Each row has a class, written after it.
[ 459   77 -432  315  593   11   49  -23  192   60 -122   63 -316   60
   43 -181  191  220 -236 -142 -110  139  -74 -164  -56 -169 -431 -152
 -705  172  -23  -22   12] | <187>
[  71   78  -73  106  245   -1   71  -14  249 -183 -206  -32 -195   85
   -5   18   96  -12   21  -84   18   63  -45  -41  -18  -43  -76   75
 -406  130  -40  -28 -122] | <19>
[ 318   60 -147   75  198   19 -177  -71   -8 -318 -316  129  -77  -99
  114 -188  216  475   72 -146 -187  113  107  -25   49 -194 -305  -88
 -233  145  -22 -136 -123] | <73>
[-119   72  138 -205   28 -232   38  -99   83  123  -77  150 -147    9
 -271   18  134 -299 -188  318 -125 -400  -14   71 -110    3  224 -113
   70  133   34  138  -69] | <82>
[-139   80 -131 -197 -266  -15   10  157 -192    7   42   25  131   89
  -24  -45  -81   31  228  153  207  -20  227   67    3   62   34   28
   38 -348   52  -25   -9] | <40>
[ -39  -58  -79  159  119  -29   42  -80  110   -8   72  -81  -38  -70
  -61  130   32  -66  172   12  -27  133  -31  -90  110    7  -87  -72
   20  212 -305   35 -199] | <73>
[ -80 -136  191  -29 -165  160  494 -136  -44 -176  297 -101 -124  109
  334   -1  -93 -476  199   13 -296  286 -130   78  -88   61  214  137
   86 -123  -16 -110   60] | <19>
[   4   20  -11  198  142  -48   36 -113  162    7  -86   -8  -79  -85
    8  110   82  -52   83  -82 -139   79 -154  -94  191  -32   61  -36
 -179  151 -101  -38  -91] | <134>
[ 117 -238   -7 -163 -113  146  415 -246   25 -222   33  -57 -293   79
  245  128  -90 -107  342   30  -71  480   79   98 -430 -203 -440  -79
  119 -134 -377 -339 -285] | <186>
[-137   49  168 -126  159   47   95  -84  189  -29 -218  107 -436  114
 -143  -41  207 -121   43  298  -54 -310  135  136  -22  222  150  150
 -395  -10   76   76   23] | <45>
[  86   32 -102   64  275  -63 -120   -6  149   80  -37   64 -116  -32
 -116   70   78  -39  -51   26 -118 -152 -116  -24  102  -40  -13  -81
 -165  154  -73   35 -116] | <29>
[-133 -114   70  -86  249  -35  317   -3  186   -3  171   89 -148  100
   43   72  -15 -438 -156   82 -274   46 -148  138 -186  210  112  -88
  -40   77   72  204  129] | <2>
[ 193   65 -236   -5  436 -268  -21  193   18  160  154 -130 -238   50
  -67  176 -306 -149 -241    0 -181  -64  -28   66 -123  -46   63   50
 -119 -303  100  344  -64] | <134>
[ -22 -147  -52  103 -276   85  379 -227  -79  -81  483 -303   -8    0
  234   50  -21 -304  407   26  -20  556   80  -26  -36  -16  -26   17
  177  -98 -402  -80 -137] | <82>
[  32   31  -48  266  236  -15  -26  -56  308  -93 -203  -61  -77   46
   -5  -10  150  174  106 -110  -21   83   10  -98  186   34  -31   65
 -371  177  -69  -18 -202] | <4>
[  49   74  -85 -270  124  -42 -115    0 -148  -42 -191   15 -115  105
  111  -23 -183   19  -56   78 -115 -142  186  184 -222  113  -40  128
   66 -159  123   92  101] | <45>
[ -61  153 -193  176  245   67  130  399  254  -38   13 -227 -284  252
  -12  -72 -252  191 -230 -109  299   92  246   59 -235  107  -54  221
 -730 -517  150   48  -36] | <19>
[ 232   23 -253   79  -48   61    0  293 -257   59  500 -273 -260  -54
 -176   14 -366  160  104  -63  180   73  140   98 -157  -40 -124   55
   97 -373 -154 -144  -60] | <29>
[ -40  -21  -81   14  205   20  149   51  -64 -285 -106 -294 -145  115
  264    5 -152 -234 -113  -16  -34  156   58  -32 -115  279   17  135
 -237 -200   -5  288  186] | <4>
[ -90 -234    6 -376 -558  264  370 -198 -372  143  647   38   32  229
  135 -107  -85 -559  261  182    8  382  -83  124 -262   55   87  -85
  701 -112  -19 -100  262] | <29>
[ -31 -203 -206   -3  165  -52 -155  -59   -2  -26  190   44  -53 -176
  -78   73   28  -64   32   99 -377  114  148  162  -70  187 -181 -362
  296   75 -370  107  -34] | <229>
[ 111  246   19  506  308   29  189 -305  400  -82 -332   66 -426  -67
   14  170  248 -334    9 -155 -113   68 -521 -215  126 -112 -119  -84
 -877  393  -18 -151  132] | <40>
[-365 -285  380  118  309  151  281 -185  445   48 -242  148   61  195
   78   94  293 -302 -137  135   21 -220 -324   74  132  213  -89  257
 -627  154  159   72 -150] | <187>
[ -41  -93  118 -355   24  -38    6   36 -103 -169  126  -84 -187   46
 -124   91 -308 -140  -43  239   22 -314   31  240  -92  294   73   76
  220  -16  258  201 -206] | <40>
[ -80 -143 -113  128  316   22   35 -123  -30  162   44   29  -71  -54
   90  144  -35 -231 -186  -29 -253  109 -189   59  -64  108  -81    4
 -106  149  -95  167  149] | <229>
[ -59 -250   29 -161    6   10  201   93   22 -355   42 -224 -310  220
  -75   -9   -4   34  329  106  229  201  272  212 -268  303 -223   11
  160 -222 -344   31  -59] | <186>
[-142   76 -268 -181  277   12  134   90   87 -270 -208   96 -103  269
  -45  -40  -64 -158   12   55   65   19   14   34  -33  228 -149  -75
 -337 -104  220   87    7] | <4>
[-243  244  -26   98 -264  -25 -286  131 -207   49  242 -108  -24 -401
 -164  191 -249 -142  -53   15 -125  -50  190   58  -37  -25  234 -158
  209 -250 -208   10  170] | <229>
[ 222 -185 -348  -40   93  175  -78  -23 -112  479  193  166   75    5
  159   14  -94   53   66  185  -42  152   39  -14 -159 -128 -514  -51
  118 -191  -25  -73  -80] | <85>
[  56  -58 -283   77  460 -198 -316  305  144  443  115  144   42   -1
 -414  136  -38   34 -294  146  -74 -450   28   67   -7  100   -5  -10
 -274   19  -50  203   10] | <82>
[  -8  164  -56   76  365  -55  -82  116  194   -6 -276   91 -174  -29
 -178   33  148   -5 -194   24   85 -222  -88  -46   -1   -5  -62   28
 -462  126   38   62   40] | <229>
[ 105   93 -201   80  374 -177 -206   55  329 -175 -317    9  -23  -72
  -48  -31  284  364  -37  132  -86  -45  227  -60  163   60 -122  -39
 -513  143  -89  228 -356] | <229>
[  17  -36 -373 -331  256   92  -45  188 -265   31   12  101  -19   77
    6 -207   20   13 -171  410  166  -68  252    5 -383   48 -409  -10
 -164 -139  -70  -22   35] | <187>
[  -1  218 -123  -94  -89   58 -487  182  -54  -75 -237  117   13 -120
 -117 -158   20  450  106  180   41 -349  490   53   13  -39 -124  -35
 -109 -100  -35  -61 -118] | <40>
[ -83   48  147  -92 -102 -123  295  -22  124  205  389  -64 -458   62
 -230  268  -41 -393  188  294  -41  -70 -117  198 -178 -152  166  -24
   64 -297 -299  -64 -190] | <40>
[-226  -80 -127   32  -32   70 -390   31  -51  358  282  225  122 -252
 -219   96  139  -93  110   98 -243 -189   79   52  334   30  187 -382
  231   22 -355  -91  100] | <229>
[  31  -72  -86  -54  -45   59 -180   23 -216   73  175   34  110 -172
  184   -6 -250  -64 -205   41 -361  -29   49  127  -91   44   85  -73
  140 -240  185  -37   11] | <2>
[-145  116  133 -368 -641   45   79  -51 -334  -28  581    0   82 -139
   24   88 -280 -262  155   90 -150   48    4  211  -27 -205  362 -189
  614 -318   26 -225  -89] | <82>
[  89  -22 -209  578  246 -331 -299 -100   72  153 -168 -100  361 -394
  -86  382 -184  433  188 -381 -148   13  -54 -105  460  -41 -298  -89
 -165  163 -259    1 -283] | <134>
[ -22 -196 -151  217 -158  255  296 -150   -8  175  325 -220  144  100
  495  -80  -82 -211   67  -34   18  604  -64 -193  -51  -62 -156  -49
   61 -122 -179  -42 -141] | <73>
[  40  -18 -126  -53  192  -29    8   37   39 -117 -165  -27  -33   97
  -68  -55   67   58    4   34  143  -48   82  -18  -57   72 -171   68
 -188   61  -44   35  -77] | <29>
[ -51 -329   46  -31   -6 -101 -146 -120 -152  -81  166  -33  153  -92
 -186  119  -49  -13  176   21 -243  -77   68  114  164  240   58  -32
  462  245 -163  171  -70] | <4>
[ -56 -120  -31  102   84   60 -115 -423   70  -22 -384  289  367 -154
  405  -21  358  159  253 -123 -388  320  -42 -128  447 -128   12   28
 -121  277   61 -134 -192] | <19>
[-591  133  262 -365  -99  -62 -224   96 -226 -348 -194  276  174 -229
 -179  -43  171 -155 -276  113 -174 -192  198  200  -62  209  320 -177
  391   25  152  358  455] | <186>
[  75 -110  -31  -62  561   -8  -77  316  267   95  -77  -27  -59  225
 -218 -116   38  178 -367  163  371 -521   65   79  -65  195 -267  234
 -532   76  264  290 -246] | <85>
[-247   60  159 -194 -161   85  116 -112 -101   25   70  105  179    6
  270 -143   34 -317 -297  174 -268   18   -4   37  -97  117  309   22
  103  -89  289  121  273] | <40>
[-578   52  417 -218 -154  -89 -159 -283  -35 -112 -189  303  135 -304
    0  223  126 -129  308  170 -507 -204  206  159  419   85  433  -38
  422   90    7  269  -20] | <45>
[  46 -155 -143 -337   55   84  -12   58 -446 -535 -244  -47  285  198
  319 -232 -210  104   80   23   50   25  116   83 -117  334 -345  164
  202  -83  265   41  165] | <40>
[   7   -9  -14  197  203   -2   -5  -15  278  -12  -93   -6  -69   46
  -82   39  109   21   47  -75   54   44  -42  -65   54  -36  -66   36
 -267  199  -88   -3 -183] | <73>
[ -30  -68  -84 -420  124 -152 -117   89 -279   39   10  129  -39  152
 -112    4 -119 -107 -174  107  -33 -167   84  240 -306   96    7  -43
  308  -62   41  245  253] | <73>
[ 105 -257 -174   33   64 -238  129  -66 -152  394  540  -99   44 -172
 -270  337 -161 -342   70  182 -207 -120 -174  115   44  122  -83 -173
  406  -23 -367  152 -128] | <29>
[  42 -295  -64    6   -4   63   93 -257 -224  -14  -80  126  106  -71
   82  -67  143  -48   44  -94  -62  253 -190  -29  -53  -36 -309 -183
  388  191 -129 -191   71] | <82>
[ 187  215 -124 -181  214 -106    8  230  -50 -210 -338  -79 -184  330
  125 -218 -100   26 -265    1  111 -143   80   73 -318  140   58  214
 -364 -206  360  150  239] | <186>
[ 237  -59 -173 -133  288  116  -67  -53  -80   47 -108  114 -137   -2
  224  -33  -68  -26  -93  161  -91  -18  -27   41 -189   79 -337   50
 -269 -129  192  -62   92] | <82>
[-241   61  242    8  259   97  141  -30  256 -426 -564   27 -106   73
  203 -222  221   84 -228  100   90  -39   89 -109   50  258   45  232
 -623  125  430  207  -68] | <187>
[ -68   68 -135 -153  333  -87  111  120   16 -392 -181 -127 -232   30
 -131   93  -45  106  227   81  160  -89  199  113   31  201 -298   15
 -170 -193 -209   42 -148] | <45>
[-397  442  195 -303  -37  -13 -202  141   75 -389 -340   76  214   67
   34 -205  135 -110 -321  104  137 -227  205  -28  -72  120  431  232
 -248  275  443  345  230] | <85>
[ -97 -405 -104  204 -233  207   77  -78   21 -109  252 -388   67   52
   19   -1   13    8  201   61  158  227  214   60  -51  361 -369 -126
  103 -179 -626  -77 -121] | <29>
[ -85  -22  -52  146  -84  -50 -141   73 -310  144  311   -7  206 -335
   34  187 -348  121  149  -10 -239   59  -11   26  171   53    4  -39
  319 -255  -53 -179   77] | <19>
[-186  -42 -156  112 -185  113   60  189 -185  304  355 -191  111  249
   92  106 -346 -332   87  -28  232  195  -74   42 -157  174    5  163
   67 -407  -63   65  381] | <229>
[ -59   40 -186 -174   50   51  164   17 -215 -131  -53   42   17  146
  133 -171   31 -189  117  167  126   60  136    0  -78  195 -110  113
 -215  -72  174  125  186] | <19>
[-400  150  160 -461    4  -65   91  -53 -378 -413 -103   99  -77 -198
  310  -18  -61 -344 -105  148 -482  162  229   72 -182   63  338 -119
  550  -61  -25  344  407] | <85>
[ 192   91 -169   48  322  -44   71   92  224   20 -115  -38 -192  150
  -94  -43  130   37  -39   44  214  -79  -21  -48  -97  -75 -206   64
 -458   17  -67  -74 -138] | <40>
[ 362 -116 -460  360  543  -79 -296  119  215  -60  -87  -21 -175  -99
 -280  -35  278  370  -39 -179  -87  -66   14   28  165  124 -419 -330
 -448  173 -410  -88  -63] | <85>
[-328  120  363 -210  330 -110  -95  -76  148 -306 -362  177 -122 -112
  -70   71  195 -284 -284  243 -357 -537   -6  183   42  272  307  103
 -309  272  164  334  145] | <187>
[   6  -94   12 -145   72   22  116  -55  -42 -432 -104  -50  -35  115
  304  -32  -96 -144   58 -109 -200  274   32  182 -209  145 -171   10
  139  -48   97  226   65] | <229>
[ -77   19 -122  -76   71   27   71   51 -391 -118   30  -29  -37   60
  132   13 -393 -141  176  -12  -96   24   98   82 -146  216  -96  153
  124 -175   98  -20  353] | <2>
[-225  322   92 -235 -253  -29 -169   21 -109  -52 -113  162  220  -84
  -45 -201  208  -97 -207  171   -9 -293   73 -103  139 -100  427 -139
   45  165  149   50   76] | <73>
[ -82 -185  396 -132  144   30  204 -255  298  236  -27  223 -110  126
  166   80  236 -426 -277  153 -345 -151 -395   24   50 -114  334   40
  -84  209  203  165  -70] | <229>
[   8  510  144 -118  209 -151  192  -88   59  -10 -349  204 -221 -126
   73  -31  220 -197 -236  202 -180 -260  -34 -188  -65 -345  240  138
 -489  203  176  149   94] | <73>
[ -19  103 -242   26  822 -275 -279  -28  269 -636 -899  108 -213   49
 -195  109  132  427  250   -9  -52 -268  176  132  164  349 -614   13
 -575  213  -92   96 -201] | <85>
[ 194  -61   93   17 -246   11   67 -225  -68  129  486 -144 -208 -147
   19  150 -116 -107  219  139 -194  115 -106   60  -21 -124   19  -86
  295   85 -233  -58 -187] | <134>
[-178  249  317  -93 -437  -10  301 -175   62 -221  349 -105 -109 -100
 -147  109  186 -499  184    7  -71   50 -209   -8  220 -104  656  -28
  161  286 -114  -18    9] | <229>
[-253  173   35 -152  -17   63 -239  349  -87  171  285   60 -120  -24
 -221  -12 -177 -346 -417  126   29 -273   -2   63 -303  -46  323  -85
  213   -7   57  239  312] | <82>
[ -32   77  126 -111   62   45  196 -119  213 -113 -167   77 -148   73
   52  -46  202 -174   17  123   26  -14  -75  -21  -58  -33   42   84
 -223  194  110  -45 -139] | <85>
[ -36  -39   11 -230 -103  -31 -238   -2 -199   33  -26  127  -35 -165
  -14 -125   67  167  -39  195 -205 -122  233   52  -52  -58   13 -320
  553  -81 -180  -10   -4] | <2>
[ 100   -7  -86  179  228   -4   24    3  135   15  -58  -26 -130   16
  -19   35   24  -27  -59  -81    1   46 -157  -37  -24    4 -102   20
 -252   96  -31  -65   -9] | <19>
[-170  -59   15   28   -1   28  -80  -28  107   52    2   34   92   23
  -49  109   26  -67  109   71   30  -39   18   37   40   -2  -48   32
  -70   16 -124  -24 -127] | <40>
